Below are the code and all the weights of a small trained network. Each question names an input and a target symbol and asks about switching units off, where a switched-off unit gives its printed mean instead of its output.

import numpy as np


def w(rows, s, z=0):
    codes = np.array(rows[::2]) - 128.0
    scale = np.full(codes.shape[1], s)
    scale[-1] = z or s
    return codes * scale


def norm(h):
    return h / np.sqrt((h * h).mean(-1, keepdims=True) + 1e-5)


def f(y):
    return np.maximum(y, 0)


def softmax(a):
    e = np.exp(a - a.max(-1, keepdims=True))
    return e / e.sum(-1, keepdims=True)


def log_softmax(a):
    a = a - a.max(-1, keepdims=True)
    return a - np.log(np.exp(a).sum(-1, keepdims=True))


def net(x, mask):
    ids = ['αβδεηθμπστφψ'.index(c) for c in x.split()]
    T = len(ids)
    res = E[ids] + P[:T]
    r = norm(res)
    for j in range(2):
        rows = slice(2 * j, 2 * j + 2)
        q, k, v = (r @ M[0][rows].T for M in (Q, K, V))
        z = softmax(np.where(np.tri(T) > 0, q @ k.T / 2**0.5, -1e9)) @ v
        o = O[0][rows]
        res = res + np.where(mask[j], z, o[:, -1]) @ o[:, :-1]
    y = f(norm(res) @ A[0][:, :-1].T + A[0][:, -1])
    res = res + np.where(mask[2:10], y, B[0][:, -1]) @ B[0][:, :-1]
    return log_softmax(norm(res)[-1] @ U[:, :-1].T + U[:, -1])


Q, K, V, O, A, B = {}, {}, {}, {}, {}, {}
E = w([
[92,139,127,145,179],'α',
[108,155,85,210,155],'β',
[70,144,168,155,150],'δ',
[76,157,164,151,158],'ε',
[158,171,205,157,90],'η',
[85,163,195,191,101],'θ',
[78,204,82,233,153],'μ',
[113,214,151,190,120],'π',
[218,82,173,129,109],'σ',
[215,208,4,172,28],'τ',
[109,58,185,113,95],'φ',
[174,195,102,122,189],'ψ',
],0.016)
P = w([
[110,83,121,252,184],'0',
[113,110,146,235,168],'1',
[121,119,164,217,155],'2',
[115,127,178,193,149],'3',
[117,141,197,177,139],'4',
[107,147,208,155,129],'5',
[102,159,220,120,126],'6',
[111,162,217,88,121],'7',
[105,185,238,73,119],'8',
[109,190,254,59,110],'9',
],0.0078)
Q[0] = w([
[91,44,13,83,133],'head 1',
[177,50,97,131,141],'head 1',
[129,114,2,73,129],'head 2',
[106,169,153,134,232],'head 2',
],0.012)
K[0] = w([
[70,95,94,174,174],'head 1',
[118,103,115,151,181],'head 1',
[109,103,109,247,126],'head 2',
[151,147,178,112,118],'head 2',
],0.014)
V[0] = w([
[22,206,51,143,12],'head 1',
[245,137,25,137,88],'head 1',
[50,65,70,96,196],'head 2',
[84,53,157,115,26],'head 2',
],0.011)
O[0] = w([
[249,149,229,229,97,159],'head 1',
[204,216,157,78,15,215],'head 1',
[155,116,2,223,101,2],'head 2',
[32,60,180,224,21,45],'head 2',
],0.0096,0.0071)
A[0] = w([
[146,6,128,159,122,177],'neuron 1',
[135,125,85,73,68,253],'neuron 2',
[162,135,175,91,87,141],'neuron 3',
[117,112,138,79,131,43],'neuron 4',
[88,96,137,65,74,230],'neuron 5',
[138,119,127,119,135,70],'neuron 6',
[129,203,122,154,143,136],'neuron 7',
[204,104,51,139,44,117],'neuron 8',
],0.015,0.0052)
B[0] = w([
[219,101,176,119,62,155],'neuron 1',
[129,147,110,94,4,208],'neuron 2',
[184,66,67,127,84,255],'neuron 3',
[95,202,132,109,125,151],'neuron 4',
[89,122,68,148,58,202],'neuron 5',
[68,146,131,172,149,128],'neuron 6',
[63,167,151,97,67,226],'neuron 7',
[240,47,193,119,60,190],'neuron 8',
],0.011,0.0083)
U = w([
[161,51,54,126,196,227],'α',
[137,162,105,212,139,50],'β',
[136,60,131,158,159,178],'δ',
[132,72,122,146,172,244],'ε',
[66,87,251,46,163,19],'η',
[134,78,213,174,155,71],'θ',
[73,211,126,233,126,167],'μ',
[111,201,247,178,164,4],'π',
[22,134,63,70,53,85],'σ',
[189,135,190,108,30,245],'τ',
[60,68,137,229,22,105],'φ',
[173,169,97,14,152,154],'ψ',
],0.011,0.0027)

Each question gives the input, a string of symbols that net reads in full, and the target symbol t.
The units are the heads (2 rows each of Q, K, V and O) and the neurons (one row each of A and B). Each row of codes is followed by its name. A weight is (code - 128) times the scale printed after its matrix; where a second scale follows, it is the last column's (O, A, B and U).
mask holds one flag per unit, heads first, then neurons. A switched-off unit (its flag False) gives its mean, the last column of its rows in O or B, instead of its output. The means were averaged over made-up inputs and are rounded, as every weight is.
A unit's drop is (log p(t) with every unit on - log p(t) with that unit switched off) / (log p(t) with every unit on - log p(t) with every unit switched off).
The circuit of an input: a set's keep is (log p(t) with only the set's units on - log p(t) with every unit switched off) / (log p(t) with every unit on - log p(t) with every unit switched off). Starting from all 10 units, units are removed one at a time, each time the one whose removal leaves the highest keep (on an exact tie, the one counted first), for as long as the keep stays at least 0.8.
units of the circuit, in order: the units of the circuit, biggest drop first
most important unit: the unit with the biggest drop
top k neurons: the k neurons with the biggest drops, biggest first
which heads matter: for each layer, one digit per head in row order, 1 if its drop is at least 0.15 and else 0, layers parted by /
drop when u is switched off: that unit's drop, to one decimal
input η σ μ, target σ: most important unit	head 1
input δ α φ μ ε α α μ α φ, target φ: top 2 neurons	[neuron 5; neuron 1]
input τ π σ τ σ φ π ψ φ ψ, target σ: units of the circuit, in order	[head 1; neuron 8]
input τ τ π π η α δ, target η: units of the circuit, in order	[head 1; neuron 2]
input ψ β μ φ μ α, target φ: which heads matter	01
input τ η ε η β, target η: units of the circuit, in order	[head 2; head 1]
input π α μ π δ, target π: which heads matter	10
input σ τ φ σ θ η φ ε, target φ: which heads matter	01
input φ μ τ π ψ σ, target ψ: units of the circuit, in order	[head 2; head 1]
input α δ τ μ ε τ η π ε, target η: units of the circuit, in order	[head 1; neuron 2; head 2]
input ψ π π, target π: units of the circuit, in order	[head 1; neuron 3]
input θ η ε θ μ ε ε, target η: top 2 neurons	[neuron 3; neuron 5]
input ε ψ φ β τ ψ μ θ ψ φ, target ψ: top 2 neurons	[neuron 7; neuron 8]
input ψ ε ε θ ε δ μ φ α β, target φ: most important unit	head 2
input α τ μ α α ε β ψ δ, target ψ: which heads matter	01
input π ψ φ δ δ μ, target μ: top 2 neurons	[neuron 3; neuron 8]
input μ ε μ, target μ: which heads matter	01
input σ α β, target σ: which heads matter	10
input τ τ τ η ε η θ, target η: which heads matter	10
input β ε μ β η δ, target η: units of the circuit, in order	[head 1]
input ε ψ μ α α ψ, target ψ: which heads matter	01
input τ τ φ α φ η π π, target η: which heads matter	10
input θ θ β φ τ σ, target σ: units of the circuit, in order	[head 1; neuron 5]
input α μ φ θ μ η ψ φ, target η: top 2 neurons	[neuron 3; neuron 2]
input δ π ε, target π: units of the circuit, in order	[neuron 3; head 1]
input τ η ψ η, target ψ: drop when head 2 is switched off	1.1
input σ δ η ε π σ, target σ: top neuron	[neuron 5]
input τ μ δ η σ α, target σ: drop when neuron 5 is switched off	0.3
input φ π π φ σ μ σ θ, target σ: drop when head 1 is switched off	0.8
input β τ π α δ σ δ, target σ: drop when head 1 is switched off	0.7
